Here is a tiny trained network, its code and every weight. The questions are about switching its units off for an input and a class, where a switched-off unit gives its printed mean instead of its output.

import numpy as np


def w(rows, s, z=0):
    codes = np.array(rows[::2]) - 128.0
    scale = np.full(codes.shape[1], s)
    scale[-1] = z or s
    return codes * scale


def norm(h):
    return h / np.sqrt((h * h).mean(-1, keepdims=True) + 1e-5)


def f(y):
    return y / 2 * (1 + np.tanh(0.7978845608 * (y + 0.044715 * y**3)))


def log_softmax(a):
    a = a - a.max(-1, keepdims=True)
    return a - np.log(np.exp(a).sum(-1, keepdims=True))


def net(x, mask):
    res = np.array(x, float).reshape(1, 6) / 4 @ E
    u = 0
    for l in range(4):
        y = f(norm(res) @ A[l][:, :-1].T + A[l][:, -1])
        res = res + np.where(mask[u : u + 6], y, B[l][:, -1]) @ B[l][:, :-1]
        u += 6
    return log_softmax(norm(res)[-1] @ U[:, :-1].T + U[:, -1])


A, B = {}, {}
E = w([
[160,160,86,160,9,182],'x0',
[127,127,130,126,126,129],'x1',
[128,129,128,128,127,129],'x2',
[112,46,116,164,89,2],'x3',
[79,217,181,106,97,96],'x4',
[128,125,130,126,127,127],'x5',
],0.0069)
A[0] = w([
[100,63,85,211,61,172,47],'0.n0',
[167,85,180,185,179,202,32],'0.n1',
[48,113,90,117,77,8,117],'0.n2',
[87,63,153,83,170,122,135],'0.n3',
[179,149,150,245,1,173,252],'0.n4',
[193,154,119,59,87,215,82],'0.n5',
],0.0066,0.0032)
B[0] = w([
[147,27,96,125,101,59,158],'0.n0',
[186,173,150,80,127,91,135],'0.n1',
[193,137,162,170,186,113,194],'0.n2',
[161,104,2,90,129,93,157],'0.n3',
[169,215,126,116,113,149,254],'0.n4',
[166,204,80,131,166,141,175],'0.n5',
],0.008,0.0067)
A[1] = w([
[202,152,103,139,160,144,89],'1.n0',
[52,163,146,175,86,131,140],'1.n1',
[36,102,154,86,215,172,121],'1.n2',
[143,88,198,133,2,119,66],'1.n3',
[184,147,66,93,159,198,2],'1.n4',
[123,204,172,101,220,162,209],'1.n5',
],0.0075,0.0016)
B[1] = w([
[132,36,212,68,63,115,192],'1.n0',
[109,70,240,79,170,201,136],'1.n1',
[94,149,132,118,59,199,169],'1.n2',
[195,159,55,214,132,122,148],'1.n3',
[194,89,231,139,107,165,200],'1.n4',
[83,51,23,110,2,79,255],'1.n5',
],0.0068,0.0051)
A[2] = w([
[122,170,166,56,193,162,248],'2.n0',
[185,27,109,55,124,241,27],'2.n1',
[212,249,221,240,49,191,82],'2.n2',
[58,103,58,127,134,6,209],'2.n3',
[34,147,105,156,126,91,209],'2.n4',
[131,106,123,59,254,129,53],'2.n5',
],0.0063,0.0015)
B[2] = w([
[206,161,55,4,40,102,136],'2.n0',
[150,143,190,120,229,179,190],'2.n1',
[120,166,79,255,249,67,254],'2.n2',
[76,158,248,138,173,189,200],'2.n3',
[222,93,118,182,64,175,141],'2.n4',
[112,116,91,212,12,142,142],'2.n5',
],0.0064,0.0065)
A[3] = w([
[44,203,117,121,53,196,21],'3.n0',
[169,119,102,189,173,89,182],'3.n1',
[115,151,244,143,89,119,8],'3.n2',
[194,231,44,155,91,203,110],'3.n3',
[96,70,177,2,70,236,47],'3.n4',
[146,85,73,154,88,52,123],'3.n5',
],0.0078,0.0017)
B[3] = w([
[91,127,129,101,19,1,177],'3.n0',
[68,121,93,83,105,196,212],'3.n1',
[149,128,150,78,191,75,136],'3.n2',
[111,56,216,80,112,116,253],'3.n3',
[110,193,5,106,217,128,205],'3.n4',
[108,145,80,104,51,183,162],'3.n5',
],0.0092,0.0068)
U = w([
[150,139,54,64,224,182,174],'0',
[41,156,60,50,109,69,108],'1',
[57,5,118,154,169,137,178],'2',
[86,108,247,115,197,45,7],'3',
[214,112,229,109,139,209,119],'4',
[123,188,225,86,44,83,118],'5',
[163,79,47,161,56,162,146],'6',
[123,195,106,227,117,85,177],'7',
],0.016,0.0021)

Each question gives the input, the list of numbers given to net, and the class t.
The units are the neurons (one row each of A and B). Each row of codes is followed by its name. A weight is (code - 128) times the scale printed after its matrix; where a second scale follows, it is the last column's (A, B and U).
mask holds one flag per neuron, layer by layer. A switched-off neuron (its flag False) gives its mean, the last column of its row in B, instead of its output. The means were averaged over made-up inputs and are rounded, as every weight is.
A unit's drop is (log p(t) with every unit on - log p(t) with that unit switched off) / (log p(t) with every unit on - log p(t) with every unit switched off).
The circuit of an input: a set's keep is (log p(t) with only the set's units on - log p(t) with every unit switched off) / (log p(t) with every unit on - log p(t) with every unit switched off). Starting from the 12 units with the biggest drops (on a tie, the unit counted first), units are removed one at a time, each time the one whose removal leaves the highest keep (on an exact tie, the one counted first), for as long as the keep stays at least 0.8.
units of the circuit, in order: the units of the circuit, biggest drop first
most important unit: the unit with the biggest drop
k most important neurons of layer l: the k neurons of layer l with the biggest drops, biggest first
drop of u: that unit's drop, to one decimal
input [-5,-2,-1,0,8,-7], class 1: most important unit	2.n2
input [0,2,3,6,8,7], class 3: units of the circuit, in order	[3.n2; 2.n3]
input [7,-8,1,-4,2,4], class 5: units of the circuit, in order	[3.n3; 3.n0]
input [2,4,-6,-1,1,5], class 5: units of the circuit, in order	[0.n4; 3.n3]
input [4,6,-6,-2,1,4], class 5: 2 most important neurons of layer 1	[1.n5; 1.n3]
input [8,-1,2,-1,-2,-2], class 4: units of the circuit, in order	[3.n3; 1.n5]
input [7,5,7,3,8,0], class 7: units of the circuit, in order	[2.n2; 1.n5]
input [-8,-6,4,4,-1,0], class 2: 2 most important neurons of layer 2	[2.n3; 2.n5]
input [-1,6,0,4,1,-2], class 3: 2 most important neurons of layer 1	[1.n3; 1.n4]
input [-4,0,-7,-6,1,7], class 1: 2 most important neurons of layer 1	[1.n5; 1.n2]
input [2,-5,0,-8,1,3], class 5: 2 most important neurons of layer 0	[0.n2; 0.n0]
input [-5,3,1,-3,7,-3], class 1: 2 most important neurons of layer 3	[3.n4; 3.n0]
input [-8,-3,2,6,-2,1], class 2: 3 most important neurons of layer 2	[2.n5; 2.n3; 2.n1]
input [8,-5,-8,-1,1,0], class 5: units of the circuit, in order	[3.n3]
input [1,6,-6,-2,1,-5], class 5: 2 most important neurons of layer 0	[0.n2; 0.n0]
input [1,6,1,8,5,-7], class 7: 2 most important neurons of layer 1	[1.n3; 1.n0]
input [7,-2,5,6,2,-6], class 7: 2 most important neurons of layer 0	[0.n4; 0.n3]
input [3,-5,0,0,-2,6], class 4: drop of 3.n4	0.2
input [0,1,7,6,2,7], class 3: drop of 3.n4	0.3
input [-1,5,-1,-4,8,-7], class 1: most important unit	3.n4
